Look-ups in named tables: a row name and a column name give one cell, copied from the table.

Zinez.tsv
	Mopesad	Derun	Mip	Rafak
Lebip	10284	20204	41051	-30884
Mun	57643	59168	42372	69798
Zamufam	-10273	-46159	-78995	-27872
Sirufal	26276	-2986	-25349	79501
Pes	8837	32124	11722	-12977
Letano	-16011	15952	7528	-956
Vefi	31242	-19399	4539	42126
Lop	38281	52903	64435	5725
Sugo	21030	27515	4328	29472
Mas	-34782	-918	-45871	15343
Suter	54787	55293	55600	12133

Zamufam, Rafak: -27872
Lebip, Mopesad: 10284
Mun, Mopesad: 57643
Pes, Mopesad: 8837
Sugo, Rafak: 29472
Mas, Rafak: 15343
Mun, Rafak: 69798
Sugo, Mopesad: 21030
Sugo, Mip: 4328
Lop, Derun: 52903
Letano, Rafak: -956
Zamufam, Mopesad: -10273
Zamufam, Mip: -78995
Sirufal, Rafak: 79501

Pab =
|  | Kas | Muras | Niz | Kifugu |
|---|---|---|---|---|
| Zabe | -28505 | -52254 | -49263 | -28890 |
| Nad | 31706 | -57966 | 85145 | -22234 |
| Lal | 28776 | -47370 | -73267 | 2147 |
| Kor | 95277 | -37772 | -95405 | -45874 |

Niz of Zabe = -49263
Kas of Zabe = -28505
Muras of Lal = -47370
Kas of Lal = 28776
Kas of Nad = 31706
Kifugu of Kor = -45874
Kas of Kor = 95277
Kifugu of Lal = 2147
Muras of Zabe = -52254
Muras of Nad = -57966
Niz of Lal = -73267
Row with the largest Niz: Nad

Kav.tsv
	Zenun	Kamabep	Rebez	Did	Desine	Melonoz	Pufab
Petof	62	24	60	63	62	21	60
Nezal	67	66	39	49	26	57	24
Gozom	68	74	61	42	6	59	53
Petig	36	58	30	44	47	50	54

What is the Melonoz of Petig in Kav?
50
What is the Kamabep of Gozom in Kav?
74
What is the Zenun of Petig in Kav?
36
What is the Pufab of Petig in Kav?
54
What is the Desine of Nezal in Kav?
26
What is the Pufab of Petof in Kav?
60
What is the Rebez of Gozom in Kav?
61
Which row has the largest Desine? Petof

Dume.tsv
	Livipo	Kibuk	Lusezo
Mebatoz	139	230	163
Kezinu	225	230	54
Bog	204	210	94
Rovuna	223	172	239
Fivatab	209	192	196
Refog	125	214	205

What is the Livipo of Kezinu in Dume?
225
What is the Lusezo of Rovuna in Dume?
239
What is the Lusezo of Fivatab in Dume?
196
What is the Livipo of Fivatab in Dume?
209
What is the Kibuk of Refog in Dume?
214
What is the Kibuk of Kezinu in Dume?
230
What is the Kibuk of Mebatoz in Dume?
230
What is the Kibuk of Fivatab in Dume?
192
What is the Lusezo of Bog in Dume?
94
What is the Livipo of Rovuna in Dume?
223
What is the Lusezo of Mebatoz in Dume?
163
What is the Livipo of Mebatoz in Dume?
139
What is the Kibuk of Bog in Dume?
210
What is the Livipo of Bog in Dume?
204
What is the Lusezo of Refog in Dume?
205
What is the Lusezo of Kezinu in Dume?
54
What is the Kibuk of Rovuna in Dume?
172
What is the Livipo of Refog in Dume?
125
Which row has the largest Livipo? Kezinu

Sopogo.tsv
	Lef	Gonu	Pobikud	Nebas	Neka	Reto	Vev	Mivun
Pomag	24.93	51.54	34.66	63.74	31.52	10.66	81.25	43.69
Fol	27.88	54.96	32.88	81.04	85.92	10.66	60.15	56.37
Favugeg	65.76	60.67	46.23	72.24	64.57	10.66	46.18	50.40
Nid	92.31	84.98	90.10	67.59	70.58	10.66	36.89	51.60
Kib	50.45	85.98	80.34	65.32	45.67	10.66	63.55	78.07
Fum	72.60	46.00	57.18	92.58	36.86	10.66	42.79	55.41
Zazab	92.12	70.21	58.60	69.55	42.62	10.66	46.82	76.46

Gonu of Pomag is 51.54
Lef of Favugeg is 65.76
Vev of Nid is 36.89
Pobikud of Kib is 80.34
Mivun of Favugeg is 50.40
Vev of Fol is 60.15
Reto of Kib is 10.66
Mivun of Nid is 51.60

